What each symbol does to the nodes:
* | τ π β ε θ α
Q47 | Q325 . Q131 Q157 . Q932
Q319 | . Q145 Q95 Q264 Q325 Q112
Q145 | . Q455 Q319 Q941 . Q791
Q101 | . . Q203 Q845 . Q657
Q791 | . Q933 Q112 Q647 . Q203
Q126 | . Q657 Q734 Q202 . Q710
Q780 | Q379 Q339 Q888 Q867 Q361 Q328
Q988 | Q322 Q618 Q379 Q339 . Q174
Q596 | Q493 . Q174 Q92 . Q122
Q947 | Q288 Q229 . Q917 Q328 .
Q220 | Q532 . Q194 Q361 . Q618
Q174 | Q202 Q596 Q81 Q711 . Q703
Q724 | Q361 . Q544 . . Q252
Q710 | . Q68 Q911 Q810 . .
Q933 | . . Q791 Q532 . Q101
Q609 | Q178 . Q218 . . Q747
Q203 | . Q101 Q595 Q322 . Q126
Q223 | . Q973 Q461 Q877 . Q319
Q859 | . Q543 . Q127 Q734 .
Q157 | Q47 . Q915 Q178 . Q249
Q22 | Q429 Q235 . Q348 Q342 Q285
Q493 | Q657 . Q202 Q596 . Q842
Q88 | Q768 Q48 Q556 . . .
Q523 | Q215 Q763 Q61 . . Q214
Q935 | Q543 Q590 Q127 Q634 Q202 .
Q195 | Q756 Q779 Q285 Q966 Q322 Q935
Q273 | . Q595 Q429 Q235 Q791 Q756
Q845 | Q101 . Q322 Q618 . Q493
Q687 | Q461 Q877 Q804 Q450 . Q648
Q424 | Q864 Q759 Q856 Q263 Q343 Q780
Q229 | Q634 Q120 Q947 Q968 Q711 .
Q342 | Q112 Q647 Q208 Q864 Q932 Q289
Q252 | Q608 . Q518 . . Q312
Q804 | Q65 Q687 . Q956 . Q463
Q143 | . Q95 . Q463 Q223 Q93
Q339 | Q988 Q608 Q780 Q518 . Q711
Q48 | Q853 . Q88 . . .
Q245 | Q533 Q222 Q182 Q409 Q178 Q424
Q56 | Q877 Q915 Q450 Q593 . Q533
Q856 | Q259 Q424 Q443 Q26 Q222 Q888
Q68 | . . Q710 Q842 . .
Q249 | Q932 . Q914 Q343 . Q220
Q734 | . Q126 Q756 Q779 Q101 Q911
Q112 | . Q791 Q697 Q342 Q455 Q595
Q81 | Q779 Q174 Q966 Q328 Q618 Q909
Q299 | Q746 Q751 Q597 . Q518 Q968
Q842 | Q68 . Q810 Q122 . .
Q58 | Q412 Q746 . Q597 Q780 Q947
Q260 | Q620 Q182 . Q43 Q593 Q443
Q864 | Q342 Q194 Q259 Q424 Q249 Q379
Q776 | . Q756 . Q285 Q595 Q859
Q703 | Q810 Q122 Q909 Q768 . .
Q194 | Q647 Q220 Q864 Q759 . Q988
Q810 | Q710 Q842 Q590 Q703 . .
Q120 | Q909 Q768 Q229 Q556 Q92 .
Q909 | Q590 Q703 Q634 Q120 Q596 .
Q182 | Q831 Q245 Q260 Q214 Q384 Q856
Q43 | Q260 Q214 . . Q763 Q109
Q285 | Q776 Q195 . Q412 Q289 Q127
Q325 | . . Q973 Q47 . Q455
Q915 | Q131 Q157 Q56 Q384 . Q914
Q361 | Q220 . Q759 Q724 . Q608
Q657 | . . Q126 Q493 . Q68
Q764 | Q93 Q208 . Q251 Q264 Q22
Q877 | Q223 Q131 Q687 Q56 . Q264
Q746 | Q966 Q328 Q58 Q299 Q339 Q229
Q93 | . Q697 . Q764 Q319 Q429
Q288 | Q127 Q634 . Q947 Q81 .
Q26 | Q856 Q263 Q109 . Q580 Q276
Q92 | Q596 . Q711 Q312 . Q853
Q973 | . Q325 Q223 Q131 . Q145
Q751 | Q328 Q422 Q299 . Q252 Q556
Q264 | Q319 Q941 Q648 Q533 Q47 Q342
Q532 | Q933 . Q647 Q220 . Q845
Q348 | Q22 Q470 . Q80 Q864 Q412
Q259 | Q208 Q864 Q251 Q856 Q914 Q470
Q328 | Q81 Q711 Q746 Q751 Q608 Q120
Q80 | Q348 Q888 . Q140 Q424 Q58
Q956 | Q804 Q450 . Q262 . Q620
Q941 | Q145 Q932 Q264 Q914 . Q647
Q768 | Q703 Q853 Q120 Q88 . .
Q968 | Q229 Q556 Q917 . Q422 .
Q647 | Q791 Q532 Q342 Q194 . Q322
Q556 | Q120 Q88 Q968 . Q312 .
Q450 | Q687 Q56 Q956 Q215 . Q831
Q109 | Q443 Q26 . . Q409 Q140
Q470 | Q235 Q379 Q348 Q888 Q194 Q966
Q697 | . Q112 Q93 Q208 Q145 Q273
Q289 | Q595 Q322 Q235 Q379 Q532 Q779
Q593 | Q56 Q384 Q215 Q763 . Q245
Q580 | Q222 Q747 Q409 . . Q544
Q461 | . Q223 Q65 Q687 . Q95
Q914 | Q941 Q249 Q533 Q222 . Q194
Q140 | Q80 Q276 . . Q263 Q597
Q276 | Q888 Q867 Q140 . Q544 Q299
Q518 | Q339 Q252 Q867 . . Q422
Q595 | . Q203 Q273 Q289 Q933 Q734
Q202 | Q126 Q493 Q779 Q174 . Q810
Q312 | Q92 . Q422 . . Q48
Q218 | Q384 Q609 Q763 . . Q580
Q543 | . Q911 Q859 Q935 Q126 .
Q322 | Q203 Q845 Q289 Q988 . Q202
Q620 | Q463 Q831 . Q260 Q56 Q251
Q888 | Q470 Q780 Q80 Q276 Q759 Q746
Q747 | Q343 . Q580 . . Q724
Q215 | Q450 Q593 Q262 Q523 . Q182
Q429 | . Q273 . Q22 Q112 Q776
Q911 | . Q710 Q543 Q590 Q657 .
Q867 | Q780 Q518 Q276 . Q724 Q751
Q443 | Q251 Q856 . Q109 Q245 Q80
Q463 | Q143 Q648 . Q620 Q877 Q764
Q711 | Q174 Q92 Q328 Q422 . Q768
Q384 | Q915 Q178 Q593 Q218 . Q222
Q409 | Q245 Q580 Q214 . Q609 Q263
Q412 | Q285 Q966 . Q58 Q379 Q288
Q131 | Q973 Q47 Q877 Q915 . Q941
Q251 | Q764 Q259 . Q443 Q533 Q348
Q756 | . Q734 Q776 Q195 Q203 Q543
Q214 | Q182 Q409 Q43 . Q218 Q26
Q235 | Q273 Q289 Q22 Q470 Q647 Q195
Q544 | Q759 Q724 Q263 . . Q518
Q262 | Q956 Q215 . Q61 . Q260
Q178 | Q157 . Q384 Q609 . Q343
Q618 | Q845 . Q988 Q608 . Q596
Q65 | . Q461 . Q804 . Q143
Q61 | Q262 Q523 . . . Q43
Q263 | Q424 Q544 Q26 . Q747 Q867
Q763 | Q593 Q218 Q523 . . Q409
Q634 | Q935 Q909 Q288 Q229 Q174 .
Q779 | Q734 Q202 Q195 Q81 Q845 Q590
Q343 | Q249 . Q222 Q747 . Q361
Q533 | Q264 Q914 Q831 Q245 Q157 Q864
Q648 | Q95 Q264 Q463 Q831 Q131 Q208
Q759 | Q194 Q361 Q424 Q544 . Q339
Q917 | Q947 Q968 . . Q751 .
Q455 | . . Q145 Q932 . Q933
Q608 | Q618 . Q339 Q252 . Q92
Q966 | Q195 Q81 Q412 Q746 Q988 Q634
Q590 | Q911 Q810 Q935 Q909 Q493 .
Q597 | Q58 Q299 . . Q867 Q917
Q422 | Q711 Q312 Q751 . . Q88
Q932 | Q455 . Q941 Q249 . Q532
Q831 | Q648 Q533 Q620 Q182 Q915 Q259
Q208 | Q697 Q342 Q764 Q259 Q941 Q235
Q853 | Q122 . Q768 Q48 . .
Q127 | Q859 Q935 . Q288 Q779 .
Q379 | Q289 Q988 Q470 Q780 Q220 Q81
Q95 | . Q319 Q143 Q648 Q973 Q697
Q122 | Q842 . Q703 Q853 . .
Q222 | Q914 Q343 Q245 Q580 . Q759

The rows follow the links: the fewer symbols apart two nodes are, the more alike their rows tend to be.

Each row is also shifted at random along 6 hidden directions that mean nothing.

Some nodes, each with a row of numbers:
Q867:  30  -13   15  -22    2   21  -12    6   13  -12   13   -6    0  -31  -20   24  -22  -18   -1    8   33  -19   -7  -19    7  -32   17   42   -4    4  -11    5  -11    4    2    2    2   13  -24   -1   -8   49  -28
Q194: -73   43  -15   11    1  -31   -4   -1  -12   29   21  -10    2  -14  -17  -11   -3   -1  -14   15   -6   -6  -24   18   12   18    6   13  -13    3    8   -9   17    3   25    6  -24    0   23  -23   -2  -48   -9
Q764: -127   -22   -43    43    14   -13   -15    28    -7    15    27    -1   -25     8    31   -30     6    -3     0    46    -1    19    38    23   -19   -15    28   -31     7    17   -38   -17   -23   -45    -2   -14    38   -33    45   -19    12   -23     0
Q443: -102   -21   -17   -13   -39    15    13    19     3    -1   -48   -15    -6    14    38     5    -7    21    13   -18   -21    22   -47   -19   -11    28   -26   -48    13    -6    30    11    15    56   -12   -27   -21    -8     9   -17    30   -28    20
Q259:  15  -43  -26    1  -34   19  -18   25  -11  -13  -29   -5  -10   10   35    1   -1   16   13   13   13    2   12   -2  -27  -20  -18  -28    1   -2  -19    3  -19    7    7  -14   21   -5  -25   21   12   51   -8
Q724: -38   14   19   16   -6  -43  -31    1  -36    8   25    4   25  -15    0   -7  -20  -10   -7   -9    7   -2   10   34   22  -40    1    0  -27    5  -50  -11   33  -83    3   12   -6    8   -2   -1  -11    4  -10
Q379: -51    1  -30   24   13   -4  -12   15   -3   11   28   -4   -8  -17   -7   -6   -4    2  -11   32   12  -12   21   -3  -19   -4   16   12   -3   12  -18  -16  -26   -8   19   -9   18  -14   31  -11    5  -16  -12
Q780:  95   62   33   -6   15  -14    4   -8   33  -11   27    4   -8  -56  -49    4  -16  -10   -9    3   16  -27  -19  -24   27   38   12  -13   -2   -5   -2   -8  -18   49   22   14  -20   18   23  -12   -6  -52   -9
Q657: -40  -54  -20    2  -17   28   -6  -20   24  -19   -7    4  -25    3   27    1   11    4  -26   36  -20  -15   18  -14  -39   -4   34  -17   17    4  -18   13  -46    2   19   -3   17    3  -18    0  -31   40  -32
Q734:  68  -43    2  -10  -35    9    2  -11   -2  -24  -35    7   22   19   16   11   -7   18   -7  -13    2   -9    4   -1   -7  -30   -2  -11   -6  -11  -14   -6   21  -29    4   -9   -1   -9  -38   13    0   42   -9
Q214: -91   21   18   -9  -17  -24  -13   17   -3   24   16  -12   15  -19   -7   -9  -24  -26    2   13    5    9  -31   23   29  -28   24   21  -18    2   -5    5   20  -26   -4   10  -21  -10   14  -36    2   -4   -1
Q251:  26   33    5   13   -6  -38   -3   20  -19    9    1   -3   10   -5    6   -8  -17    9   19  -19    2   11  -19   23   29   -7  -15  -26  -16   -1   -8  -18   42  -24   -7   -4  -15  -15   18  -19   20  -49   17
Q299:  -1   10   30    5  -18  -18  -19   -1   11   -5   18    2   11  -36   -3  -15  -28  -19  -11   10    1   -7  -10   -3   14   -3   30  -31  -10    6  -35   -8   -4  -27    2   11  -10   -3   38  -20   -2  -27   -4
Q831: -19   14   -4  -38  -13    8   14   23    1   33  -23  -22    4    6  -17   24  -12   -3   19   -8    6    5  -61    8   24  -21   -4   72  -12   -9   52   19   34   35   -6    1  -36   -2  -30  -34   10   26   -4
Q620: -17   24   -2    9   -4  -30   -9   26  -13   23   12   -3    1   -4    3  -13   -9   -2   15    1   -1   14   -6   29   21  -18    0   -5  -12    6  -10   -7   21  -28  -12    3   -7  -16   18  -24   10  -28   10
Q109:  48   -1   32  -31  -43   -3  -24   13   20   -6   -8   -8   -3  -44    9    7  -38  -23    2   15    8  -10  -47    4   30  -29   34  -10  -11   -7  -26   17    6   -4   11    9  -23   10  -23  -30  -17   33  -29
Q22:  -6  -10   -7   -4  -53   -7   -5   -1   25   -5  -29   -7   -8  -11   36  -18  -17   10  -14   20  -24    6  -43   -8    4   24   27  -78    6   -3  -10    4    3   20   16  -14  -20  -12   17  -32    3  -41   -7
Q590:  33  -13   -2  -13  -11    5   14   -8  -17    6  -24   -4   35   30   -6   12    4   11    0  -27   -5    7   -8    1    1  -19  -16   45  -11   -6   29   -2   38  -12  -13   -7  -14  -11  -16    1   15   14   15
Q61: -125     6   -10    35    33   -17    -3    19   -15    19    32     3    -7    10    17   -30    11   -10    20     8    -4    33    34    15   -10     8    -4   -22     6    12   -13   -13   -13   -31   -29    -8    25   -20    60    -1    24   -47    35
Q424:  51   -2   11   -7  -13    5  -10   14  -12  -18  -13    1    4   -6    2   10   -7   10   12  -19   21   -9    0   -9    2   -4  -31  -14   -4   -7  -15   -4    4   15    3    2    2   14  -27   32    8   26   -2
Q120: -20   -4   15   -4  -12   -6   -9    3   -6   11    7   -7   31  -10  -13    4  -16   -5   -5  -18   -3   -6    0   -1    0  -30    1   28  -20    2   -3    0    9  -31   -9    9  -18   -3   15  -11    0    9    9
Q112:  -4  -19   -6  -12  -32   -8    1    2  -19   -6  -34    0   22   26   15   10   -6   20    0  -11    8   -1   -9   21    9  -40   -6    7  -13  -12   -5   -8   51  -35    7  -11   -9  -19  -42    5   11   36   -8
Q544: -32   -5   10    2  -18    3  -12   -5    0  -14   -7    5   -3  -12   15   -7   -2   -4   -8    4   -3   -1   -7  -13   -5   32   -8  -53    8   -5  -17    4  -10   27   14   -3    3   15    2   25    2   -6   -4
Q127:  29   -5    6    0  -21   -5    6    0    7   -1  -13   -2    7    3   14  -11  -10    4   -1   -6  -17   12  -17    3    5    1    9  -27   -1   -2    1    0   16   -9   -7   -3  -12  -10   14  -20    9  -24   11
Q911:  -6  -15   10   13  -34  -20   -6  -12   -1   -3   -8    5   20    5   19  -28   -4    7  -23    8  -22    0   13   18   -2   -8   19  -43   -9   -6  -26  -12   13  -51    7    6   -5  -21   18   -3   -2  -19    5
Q634:  46  -53    0  -29  -75   35   -1   -2   26  -18  -57  -10   -2    0   39    1   -9   13  -12    0  -32   -5  -39  -32  -28   20   -2  -46    8  -14   16   27  -23   58    4   -9  -19    6  -12    0   -3   31   -2
Q877:  -5  -14   -4  -26  -52   17   11  -12   15    3  -46   -3   -8   15   24  -13   14    2   -9   17  -29    6  -34   -9  -10   39    3  -26   12  -15   34   24   -9   66   16    0  -16    4  -16    2   -2   13   -1
Q956: -26   33   -8   12   62   -6   22   20   -4   29   22   -3  -12   13  -23   -4   16   -6   29   -9    5   22    9    7    7   13  -13   37    6    9   35   -6   -2   13  -26    3    9  -10   32  -14   20  -41   33
Q933:  55   46    5   -9   27   -6   26  -28   11   -8    0    6   -8    4  -25    9   15   11   -6  -10    0  -11  -17   -5   19   46  -10   -1   12   -5   26   -6   20   44   15    3  -13   12  -12    4   -7  -47   -2
Q859: 119  -13   15  -29   -1   24   16  -10   25  -18  -24    2   -3    4   -7   25   -7    5   11  -16    4   -4  -16  -15   12  -15    5   21   10  -10   19   11    7   18  -14   -2  -11    2  -32   -9   -2   29   -2
Q343:  47   -2   22  -24  -28   -6  -15   -1  -13    1  -13   -1   11   -9   -2   17  -15   -4    3  -24   -1  -11  -19   18   14  -29  -15   20  -16   -7  -14   19   18  -15    2   19  -17   25  -54   11  -22   59  -21
Q68:   3   16   -2  -15   29   24   35  -36   36    0   -1   -1  -16   -3  -29   15   19   -5  -17    3  -14  -13  -21  -27   -3   43   12   36   22   -2   53   15  -19   63    4    2  -14   12   -1  -16  -19  -25   -7
Q941: -59   -1  -22    4  -17   -5    0   -7   -6   12   -6   -3  -11   16   16  -20   19    2  -14   25  -16    5   -4   10  -12   24    4  -19    4   -2    5    4   -9   17   20   -4   -2   -1    3    3   -1  -10   -4
Q523: -57   31   10   22   34  -28   -2   17  -31   19   27    6   14   10  -11  -21    4  -11   23  -22   10   25   27   20   17    2  -20    1   -9    4   -5  -17   21  -34  -31    0   10  -10   41   11   27  -38   41
Q543:   3   28    4   13   25  -22   31  -13   -8    4   -2    7   25   25  -15  -12   11   17    8  -30  -14   14    3    9   14   23  -16  -11   -1   -4   29  -29   47  -12  -19  -11  -13  -25   34   -7   30  -80   44
Q319:  17   -4  -18   -6   50   31   17   -4   28   -4   17    8  -38    7  -23    8   26  -14    7   46   28  -11   30   -5  -11   -7   27   51   19    7   15    8  -52   26   10    4   35   -2  -22    8  -14   47  -23
Q235:   6    8   -9   -4   -4   -8   -2    2   20   10    9   -4   -4  -18   -9   -4  -14  -11  -13   34   10  -12  -21    6   12  -15   43   16   -3    4   -4   -5    4   -5   19   -6   -6  -16    8  -40   -3  -10  -23
Q687:  22    0    0   -8  -10  -16  -10   19  -20   23    3   -4   16   15    0   -6   -4  -14   12    5    6    8    3   37   14  -50   10   43  -17    0   -6    4   26  -54   -5   10    2  -15  -18  -10    2   40   -4
Q220: -30   25  -18   21   42  -22   -9    2  -27   17   42    3   -5   -8  -21    3    6   -5   -3    6    9   -7   23   21    2  -20   -2   40   -8   11  -18  -13    1  -36    9    9   11    4   -1    0  -14   -5  -13
Q140:  61  -16   15   -4    3   13   -9   14   -1  -23   -4    5   -7   -9   10   10  -12   -1   15  -14   21    1    9  -14    2   -9  -14  -21    2    2  -24   -4   -2   -3  -13  -10   15    6   -8   15    8   19    0
Q710: -75  -14   -3  -11  -21  -12    4  -14    2   19   -4   -6   25    7   -5    5   -9   -8  -23    7  -16   -7  -16   22    7  -42   34   49  -16    1    7    3   28  -51    1    8  -26  -18   -7  -38  -16   17  -10
Q533: -69   15  -11    5  -18  -23  -16   19  -17   30    2   -5    6    2    3  -16   -2   -4   -1   14   -4    7  -12   29    6  -12    3   10  -16   -2    0    2    8  -13   10    9  -12  -13    8  -11    5   -3   -2

Start here and follow the symbols in turn, left to right. Where do you end up?
Answers are names.
111   16   26  -21  -20   -3   -8  -10   30    6    6   -4    5  -39  -28    2  -16  -17  -18   14   -8  -24  -22  -10    9   -1   30   22   -9   -6    3   14  -22   12   17   28  -28   13    6  -25  -27   10  -18
π π τ ε ε ε => Q48
-53  -13  -17   14    6   12   -6   25   -7   -7   -5   -2  -15    5   16   -1    3   12   17   -3   14   10   15  -12  -15    6  -24  -21    8    2   -4  -11  -17   22   -7  -17   22   -5   10   15   24   -5   15
ε θ α π α α β => Q422
 -1  -29  -21   14   69   53    5   11    7  -32   18   12  -45    9   -3   10   32   -8   22   18   43    3   66  -45  -44   29  -27   -4   33   10   -1   -4  -70   62  -11  -19   69   13   -3   65   16   34    6
β τ τ ε β α τ τ θ => Q342
-59  -56  -21  -23  -37   38   11    0   39  -13  -43  -10  -17    9   33   10   -4    9  -10   21  -17    2  -36  -24  -19   -1   27  -12   16   -3   20   21  -16   33    2  -21   -5  -15  -14  -33   -3   26  -13
α ε ε τ π ε => Q634
-63   -9  -25  -12  -29   19    6    7   26    3  -23  -23  -13  -11    9    6  -11    9  -12   18   -7   -6  -50  -26  -13   23   11   -6    9    2   32    7  -10   67   13  -20  -20   -5   14  -37   10  -22   -8
π θ β α ε τ ε => Q339
 66  -18  -12   15   11    4   10   17  -33  -13  -25    8   -3   46   34   -1   22   25   36  -37    8   27   33    6   -9    3  -52  -39   10   -8   -5   -9   23   -5  -23  -18   28   -7  -18   47   37    8   33
α α α ε θ θ α β π => Q618
 43   28   -7   10   34   -5    7    1    4   14   27    7  -22   -1  -23  -15   20  -14    6   32   16    0   26   13    6   10   13   18    8    4    3   -6  -24   10   16    9   21   -4    5   12   -4   -1   -6
θ τ β β ε β => Q687
 49    3   27   -8  -34  -21   -7   12  -40  -15  -38    2   40   16   23    4  -16   22   24  -61   13   17  -19   10   25   -5  -53  -51  -17  -17  -11  -17   74  -15  -14  -13  -17    3  -18   32   39  -12   30
π β π π τ τ π τ τ => Q933
  5  -12    9  -34  -63    7   -7    7   -1   13  -42   -9   14    6   14    5   -3    0   -2   -3  -21    3  -44    8    3   -5  -11   10  -12  -14   24   30   12   24    7   12  -30    6  -30   -6   -3   44   -6
π τ β ε τ τ α β => Q95
-75  -29  -32   -9   15   28   30  -19  -15    9  -25  -10   13   48    5   24   22   15   -5  -30  -18   14  -15  -14  -29    9  -29   50   11   -2   54    9   20   25  -19  -19   -6    2  -19    7    8   13   16
β ε ε β θ β α => Q768
 -3   39   28  -10  -37  -29  -21    9   16   10    5   -2    1  -39  -10  -22  -17  -15   -5   20   -5  -11  -33   11   26   11   17  -27  -12   -7  -17    9   -8   11   23   27  -25    5   13  -18  -17  -13  -13
β ε β π π β π π => Q580
 -9  -46  -39  -19  -15   49   27   12   -8  -14  -64   -9   -8   58   34   26   16   32   17  -21    7   18  -22  -24  -27   20  -46    3   20  -10   52    7   19   73   -7  -43   11   -7  -48   26   37   35   11
θ ε β α α ε ε β => Q276
 40  -20   -7   13   22    6   -2    6   -6    4   15    5    5    8   -2   -2    3   -5    4   12   10    4   38    8  -12  -27   15   26   -2   10   -8   -9   -8  -40  -11    0   19  -17   14   -1    6   14    4
π π τ π ε ε β β => Q909
 66   -8  -10    8    8    7    6  -23    0  -13    1    6    6   10   -3   -1   11   11  -16   -3    1  -10   21  -10  -15   17   -7   -9    4   -2   -1  -10   -2    5   11   -7   11   -2   -1   20   -3   -7   -3
π ε β α β ε ε => Q556
 22  -18  -12   -6    9   19    6    4   12   -9  -12    6  -24   19   10   -3   18    4   16   23   15    3   24    6   -6  -11   11   -1   15   -1    1    3  -19    2    4   -6   28  -14  -25   13   -2   38   -7
θ π β α π β π α => Q933
-97  -37  -39   18   -7   13    4   -9   13  -13   -6    4  -15   21   26  -13   10   14  -17   34   -5   -1   24   -7  -32   10   21  -33   15    4  -11  -10  -24    1   17  -24   27  -22   12    0    4   -7   -5
ε τ π α α π => Q68
